Below are the code and all the weights of a small trained network. Each question names an input and a class and asks about switching units off, where a switched-off unit gives its printed mean instead of its output.

import numpy as np


def w(rows, s, z=0):
    codes = np.array(rows[::2]) - 128.0
    scale = np.full(codes.shape[1], s)
    scale[-1] = z or s
    return codes * scale


def f(y):
    return y / 2 * (1 + np.tanh(0.7978845608 * (y + 0.044715 * y**3)))


def log_softmax(a):
    a = a - a.max(-1, keepdims=True)
    return a - np.log(np.exp(a).sum(-1, keepdims=True))


def net(x, mask):
    res = np.array(x, float).reshape(1, 5) / 4 @ E
    y = f(res @ A[0][:, :-1].T + A[0][:, -1])
    res = res + np.where(mask, y, B[0][:, -1]) @ B[0][:, :-1]
    return log_softmax(res[-1] @ U[:, :-1].T + U[:, -1])


A, B = {}, {}
E = w([
[127,126,128,129,131,128],'x0',
[1,200,184,126,115,80],'x1',
[132,175,176,244,102,210],'x2',
[128,129,128,128,128,128],'x3',
[63,79,154,47,122,232],'x4',
],0.0083)
A[0] = w([
[144,135,122,142,125,130,127],'N1',
[62,114,140,34,134,215,129],'N2',
[32,134,130,47,133,4,117],'N3',
[156,126,137,153,141,148,115],'N4',
[172,104,115,79,144,108,140],'N5',
[137,107,125,122,132,120,102],'N6',
[126,142,126,131,137,77,155],'N7',
[99,135,139,101,123,134,89],'N8',
[115,141,132,135,135,134,93],'N9',
[121,125,127,116,122,161,157],'N10',
[130,132,124,135,122,100,164],'N11',
[125,126,131,133,134,123,124],'N12',
[130,106,133,135,130,171,103],'N13',
[202,133,125,172,116,184,139],'N14',
[118,137,125,114,138,111,98],'N15',
[195,131,128,208,118,79,230],'N16',
[71,159,139,166,131,136,48],'N17',
[108,87,141,118,131,197,140],'N18',
[120,99,132,131,125,185,114],'N19',
[99,123,136,102,121,125,102],'N20',
[128,128,129,135,131,105,156],'N21',
[162,125,118,154,129,199,111],'N22',
[107,92,136,113,126,203,137],'N23',
[131,139,125,123,128,99,131],'N24',
[166,141,122,151,124,156,125],'N25',
[122,141,125,131,125,50,168],'N26',
[114,128,132,112,120,133,108],'N27',
[121,110,132,121,134,188,121],'N28',
[128,141,124,126,137,100,137],'N29',
[117,123,135,122,138,101,121],'N30',
[82,118,138,65,122,168,124],'N31',
[93,147,137,150,135,134,71],'N32',
[204,61,87,34,131,82,198],'N33',
[24,181,164,203,114,136,1],'N34',
[156,137,127,100,126,178,92],'N35',
[145,134,126,145,135,130,129],'N36',
[160,121,125,162,125,127,135],'N37',
[96,124,122,65,118,142,82],'N38',
],0.019,0.0059)
B[0] = w([
[136,124,127,117,129,115,141],'N1',
[167,97,135,113,7,110,234],'N2',
[119,8,119,170,178,125,227],'N3',
[125,107,125,119,129,107,158],'N4',
[133,186,126,127,106,142,182],'N5',
[127,136,131,125,121,136,134],'N6',
[121,127,129,141,177,145,160],'N7',
[153,115,137,132,102,116,145],'N8',
[125,139,119,122,121,127,131],'N9',
[96,126,116,116,116,121,155],'N10',
[142,127,131,143,151,135,146],'N11',
[131,132,128,137,127,126,127],'N12',
[91,112,124,138,132,142,157],'N13',
[125,71,124,95,133,71,221],'N14',
[125,112,126,126,137,130,131],'N15',
[219,119,119,93,149,71,243],'N16',
[139,177,126,119,109,142,169],'N17',
[57,127,128,126,126,143,195],'N18',
[78,115,129,138,131,143,173],'N19',
[160,105,126,135,108,131,145],'N20',
[141,129,125,143,146,135,140],'N21',
[78,73,125,148,142,129,193],'N22',
[52,131,126,128,127,142,198],'N23',
[120,129,124,134,151,135,140],'N24',
[126,104,134,117,129,94,170],'N25',
[110,126,136,157,200,147,178],'N26',
[135,120,126,128,114,125,133],'N27',
[76,122,119,128,130,141,174],'N28',
[125,124,133,133,155,138,141],'N29',
[133,112,133,137,142,134,136],'N30',
[160,108,122,126,58,114,189],'N31',
[137,152,129,131,114,137,149],'N32',
[157,255,139,125,97,161,254],'N33',
[150,241,134,117,106,147,220],'N34',
[82,130,129,149,134,130,156],'N35',
[135,126,124,117,129,112,143],'N36',
[151,117,138,111,129,101,167],'N37',
[166,102,130,131,80,110,164],'N38',
],0.057,0.016)
U = w([
[197,254,161,100,209,144,186],'0',
[170,26,130,110,107,43,251],'1',
[116,212,162,104,51,190,14],'2',
[30,49,126,142,148,124,85],'3',
[121,65,135,186,231,127,63],'4',
],0.0054,0.0014)

Each question gives the input, the list of numbers given to net, and the class t.
The units are the neurons (one row each of A and B). Each row of codes is followed by its name. A weight is (code - 128) times the scale printed after its matrix; where a second scale follows, it is the last column's (A, B and U).
mask holds one flag per neuron, in row order. A switched-off neuron (its flag False) gives its mean, the last column of its row in B, instead of its output. The means were averaged over made-up inputs and are rounded, as every weight is.
A unit's drop is (log p(t) with every unit on - log p(t) with that unit switched off) / (log p(t) with every unit on - log p(t) with every unit switched off).
The circuit of an input: a set's keep is (log p(t) with only the set's units on - log p(t) with every unit switched off) / (log p(t) with every unit on - log p(t) with every unit switched off). Starting from the 12 units with the biggest drops (on a tie, the unit counted first), units are removed one at a time, each time the one whose removal leaves the highest keep (on an exact tie, the one counted first), for as long as the keep stays at least 0.8.
units of the circuit, in order: the units of the circuit, biggest drop first
unit that matters most: the unit with the biggest drop
top k neurons: the k neurons with the biggest drops, biggest first
drop of u: that unit's drop, to one decimal
input [-4,8,-3,1,-8], class 4: unit that matters most => N3
input [1,-1,1,5,7], class 3: top 4 neurons => N33, N34, N16, N23
input [7,1,0,-1,-6], class 4: units of the circuit, in order => N2, N26
input [-8,-7,0,-6,8], class 2: top 2 neurons => N33, N3
input [1,-4,0,-5,-5], class 0: top 2 neurons => N3, N2
input [3,-4,0,2,1], class 2: top 2 neurons => N3, N16
input [-7,-6,1,1,5], class 3: top 2 neurons => N34, N22
input [0,-4,0,-4,-5], class 0: top 2 neurons => N3, N2
input [6,-7,0,-1,5], class 2: top 2 neurons => N33, N3
input [-5,1,3,5,1], class 2: top 2 neurons => N3, N16
input [-1,2,1,-3,-7], class 0: drop of N3 => 0.3
input [-2,5,-1,-8,-4], class 4: drop of N13 => 0.0
input [1,8,-3,-7,-8], class 4: drop of N3 => 0.8
input [-6,-3,4,4,1], class 3: unit that matters most => N2
